[ 754 -166 -932 -400   39 -206  193]: -400

[[222 773  69 847 522]
 [538 682 757 613 733]
 [218 624 762 768 747]]: 757

[514 170 347 777 635 314 961]: 777

[54 76 18 48 52]: 18

[ -5  -1  -9  11 -41   6  40]: 11

[-634  356  508 -767 -219]: 508

[162 986 200 369 998]: 200

[[ 6 77 79 47  9 63 44]
 [64 39 62 16  6 78 21]
 [39 35 73 17 12 73 13]]: 16

[[52 52 38 44 25 29 42]
 [53 19 38 26 39 42 67]
 [31 56 39 52 57 62 75]]: 26
---
| -15.4 | -31.0 |  57.0 |  41.5 | -26.2 |   8.1 |
|  50.8 |  35.2 |  45.0 | -47.3 | -53.9 |  58.7 |
|  47.2 |   5.9 |   7.9 | -57.9 | -53.0 |  21.9 |
>> -57.9

| -58.7 | -45.2 | -14.8 |   7.1 |  -1.2 | >> -14.8

| -42.8 | -26.1 |  17.1 |  47.5 |  23.6 | -10.7 |   6.0 |
|  10.5 |  -0.9 |  28.0 | -28.8 |  16.9 |  -4.2 | -21.1 |
>> 16.9

| -13.1 | -27.1 | -46.6 |  53.9 |
|  -2.7 |  -0.3 |   0.2 |   1.4 |
|   3.5 |  -0.8 |  -1.5 |   4.2 |
>> -0.8

| -36.7 |   8.9 | -52.8 | -37.5 | -20.9 | >> -52.8

|   1.8 | -22.7 |   8.8 | -16.5 | -12.0 | -28.4 |
|  -8.1 |  -0.8 | -50.6 |   6.2 |  23.7 |  19.5 |
|  27.7 |  51.9 | -48.1 | -24.4 |  33.5 |  42.2 |
>> -24.4

| -25.2 | -49.8 | -25.6 | -48.2 | -45.0 | -27.7 | >> -48.2

| -45.1 | -58.6 | -20.6 | -24.0 | >> -58.6

| -12.8 |  -1.7 |  -5.6 |  16.0 |
|  21.4 |  12.4 | -50.5 | -29.3 |
>> 12.4
---
[[-668  -16 -241 -108 -153 -236 -230]
 [-225 -845 -520 -964 -891   67 -100]
 [-243  766 -165  402  273 -744 -208]] >> -153

[32 95 15  5 13] >> 13

[[5 4 2 2 3 7 6]
 [8 7 5 5 5 6 3]] >> 3

[[ 384 -231  224  -96 -244  263]
 [-424  233  388  596 -174   -8]
 [-555  187 -644 -371 -317  615]] >> -244

[ 10 -38 -20   3  29 -30 -27] >> 29

[435 184 694 919 549 620 448] >> 549

[ -4 -16  13   1  27 -31] >> 27

[6 7 7 5 9 0] >> 9
---
| -16.8 |   4.3 | -58.7 |  25.3 | -42.0 |  56.8 | gives -42.0
| -18.8 |  59.4 |  -8.1 |   0.2 |  -3.6 |  40.1 | gives -3.6
| 12.6 | 55.4 | 59.3 | -3.7 | -0.6 | 56.2 | gives -0.6
|  25.5 |  47.1 | -12.8 | -19.9 |  -3.6 |  -9.2 | gives -3.6
|  12.2 |  46.2 |  21.5 | -10.6 |  -2.7 | -15.1 | gives -2.7
| -45.4 |  17.1 |  21.0 |  -0.8 | -41.2 |  28.3 | gives -41.2
| -3.3 | 10.6 | -1.3 |  3.3 | 45.0 | 21.2 | gives 45.0
| -48.1 | -20.3 |  -0.4 | -18.5 |  -9.8 |  10.2 | gives -9.8
---
[62.1, -11.9, -6.2, -59.2, 10.6] >> -11.9
[[10.9, 40.0, 45.9, -30.4], [32.6, -6.9, 22.2, -9.7], [-1.9, -33.4, 7.8, -39.9]] >> -1.9
[2.2, 35.6, -15.3, -46.9, 34.2] >> 35.6
[[9.7, -5.9, 4.9, -10.8, -6.4], [-43.7, -10.3, 47.5, -29.4, -16.8], [-19.9, 1.2, 28.6, 19.0, 23.1]] >> 1.2
[[4.4, -5.7, -0.5, 2.8], [17.0, 24.2, -53.3, 48.7]] >> 17.0
[26.3, -27.2, 52.8, -24.6] >> 26.3
[[54.2, -13.0, -12.5, -9.6, -12.9, 13.7, 6.2], [51.9, -11.3, -12.3, -10.4, -13.3, 13.1, 3.9]] >> -10.4
---
| -20.9 |  -0.1 |  26.6 |  35.4 |  14.7 | -49.0 |  17.8 |
| -52.2 | -24.4 |  15.2 |  -4.9 | -11.6 |  26.4 |  -8.2 |
|  12.2 |  13.7 |  14.9 |  13.2 |  -6.5 | -13.5 | -26.6 |
⇒ -6.5

|  56.5 | -33.0 | -33.0 |  62.0 |  -4.9 | -24.7 | -36.7 |
| -24.1 | -47.4 | -46.5 |   5.6 |  -4.0 | -40.8 | -46.4 |
|  45.4 |  23.6 |  22.3 |  24.0 |  30.6 |  27.0 |  17.5 |
⇒ 30.6

|  -6.7 | -60.8 | -13.6 |  17.8 |  26.2 | -17.8 |
|  15.7 | -11.8 | -14.9 |  21.8 |  10.9 | -21.2 |
|  15.1 | -52.1 | -11.1 |  55.2 |  28.4 |   5.0 |
⇒ 55.2

| 13.2 | 10.9 |  7.2 | 49.1 | 19.7 |  8.9 | 23.1 |
| 20.0 | 19.2 | 21.7 | 43.9 |  0.7 | 16.9 |  0.3 |
| -1.0 |  6.8 |  3.4 | 18.5 | -2.5 |  7.7 |  0.5 |
⇒ -2.5

|   0.3 |  33.1 |  11.8 |  10.8 |  -9.2 |  28.5 |
|  -8.0 |  33.1 |   1.5 |  16.6 | -29.4 |  30.1 |
|  -9.5 |  13.5 |  -7.1 |  38.1 |   0.6 |  44.3 |
⇒ 38.1

|  20.1 |  12.6 | -58.3 |  -5.0 | -53.8 |   5.7 |  15.4 |
|   3.2 |  10.0 |  -2.7 |  10.4 |  -2.3 |   4.3 |   6.7 |
|   6.3 |   9.6 |  26.8 |  11.9 |  21.4 |  15.0 |   4.6 |
⇒ 21.4

| -49.6 | -24.5 |  15.5 | -37.5 |
|  20.7 |  18.4 |  -9.6 |  54.9 |
|  24.5 | -14.9 |  21.5 | -12.7 |
⇒ -14.9

| -37.6 | -29.2 | -28.4 | -14.9 |
| -43.7 |   7.7 |   7.7 | -37.8 |
|  58.3 | -39.3 | -40.1 |  59.1 |
⇒ -39.3

|   5.4 |  -0.1 |  -3.6 | -30.6 |   9.5 | -23.0 |  54.8 |
|  -2.0 |  -1.6 |  -8.9 |   2.9 |   5.9 |   0.5 |   1.1 |
|   0.2 |  -6.7 |  -1.8 |  -2.9 |   2.4 |  10.5 |   8.2 |
⇒ 2.4
---
[-1.110, 1.206, 1.371, -0.435, -0.918, -0.709, -1.036] value -0.709
[[-0.034, -0.131, 0.137, 0.180, -0.091, 0.083, -0.081], [0.011, -0.080, -0.090, -0.022, -0.113, 0.144, 0.013], [0.007, 0.069, 0.243, -0.044, -0.029, -0.173, -0.034]] value -0.029
[0.125, -0.127, 0.014, -0.186, -0.177, -0.001, 0.062] value -0.001
[[-0.26, -0.29, -1.21, 1.82, 0.45], [0.30, -0.07, -2.20, 0.04, 0.56], [0.06, 0.01, -1.46, -1.74, 0.02]] value 0.01
[25.7, -148.9, 104.8, -29.3, -61.1] value -29.3
[1.4, 1.8, -0.2, -1.0, -0.7] value -0.2
[[-1.328, 0.094, -1.863, -1.801, -1.785], [0.023, -0.047, 2.264, 0.795, -0.012], [0.301, -0.849, -0.765, -1.563, 0.702]] value -0.047
---
array([-330, -710, -102,  756, -145]) yields 756, -710

array([9313, 2726, 4829, 3842]) yields 9313, 2726

array([-141,  149, -738,  768,  -96]) yields 768, -738

array([[207, 139, 162, 100, 171],
       [ 86, 197, 116, 145,  29],
       [ 10,  86,  46, 135,  41]]) yields 207, 10

array([7922, 7019, 7203, 4854, 6355, 4488, 1963]) yields 7922, 1963

array([37, 14, 94, 63, 35]) yields 94, 14

array([ -8, -49,  -5,  26]) yields 26, -49
---
(75, 50, 23, 57, 62, 83) ==> 57
((375, 543, 653, 662, 241, 761, 298), (595, 647, 270, 280, 517, 370, 696)) ==> 280
(869, -887, 939, 461) ==> 869
((-37, 29, -43, 35, -46, 33, -31), (-43, 34, -45, 32, -31, 8, 3), (-44, 31, -29, 7, 2, -21, 9)) ==> -44
(784, 827, 774, 605, 243, 914, 790) ==> 774
((47, 66, 45, 34, 84, 56), (70, 66, 63, 20, 50, 65)) ==> 45
((109, 152, 111, 117, 218, 72, 164), (21, 211, 114, 212, 35, 154, 169), (129, 130, 134, 129, 122, 129, 128)) ==> 72
(494, 210, 361, 746, 390, 958) ==> 390
(205, 188, 59, 193) ==> 193
(651, 6, -721, -803) ==> 6
---
[[-57.9, -24.0, 21.7, -25.3, -23.0, 0.9], [27.0, -46.3, 17.6, -40.2, -29.0, -36.5]] result: -40.2
[[45.4, 22.7, -27.7, 15.1, -23.3, -14.3], [14.5, -41.6, -17.7, 19.0, -19.6, -15.9], [-1.6, 1.9, -0.2, -1.3, 9.0, 1.9]] result: -1.3
[-58.6, 46.8, 50.3, 37.2, 38.2, 35.6] result: 37.2
[-49.8, -6.0, 11.3, -0.3, 7.7, -11.0] result: -0.3
[[53.4, -11.1, -14.6, 22.9, 14.3, 18.9], [51.8, 17.4, 1.4, 0.5, -20.6, 32.6], [-34.7, -3.5, -25.9, 17.3, -55.7, 0.5]] result: 17.3
[-9.1, 26.2, 54.8, -5.2, -2.7, 21.9] result: -5.2
[-2.3, 1.2, 28.3, -45.1] result: 1.2
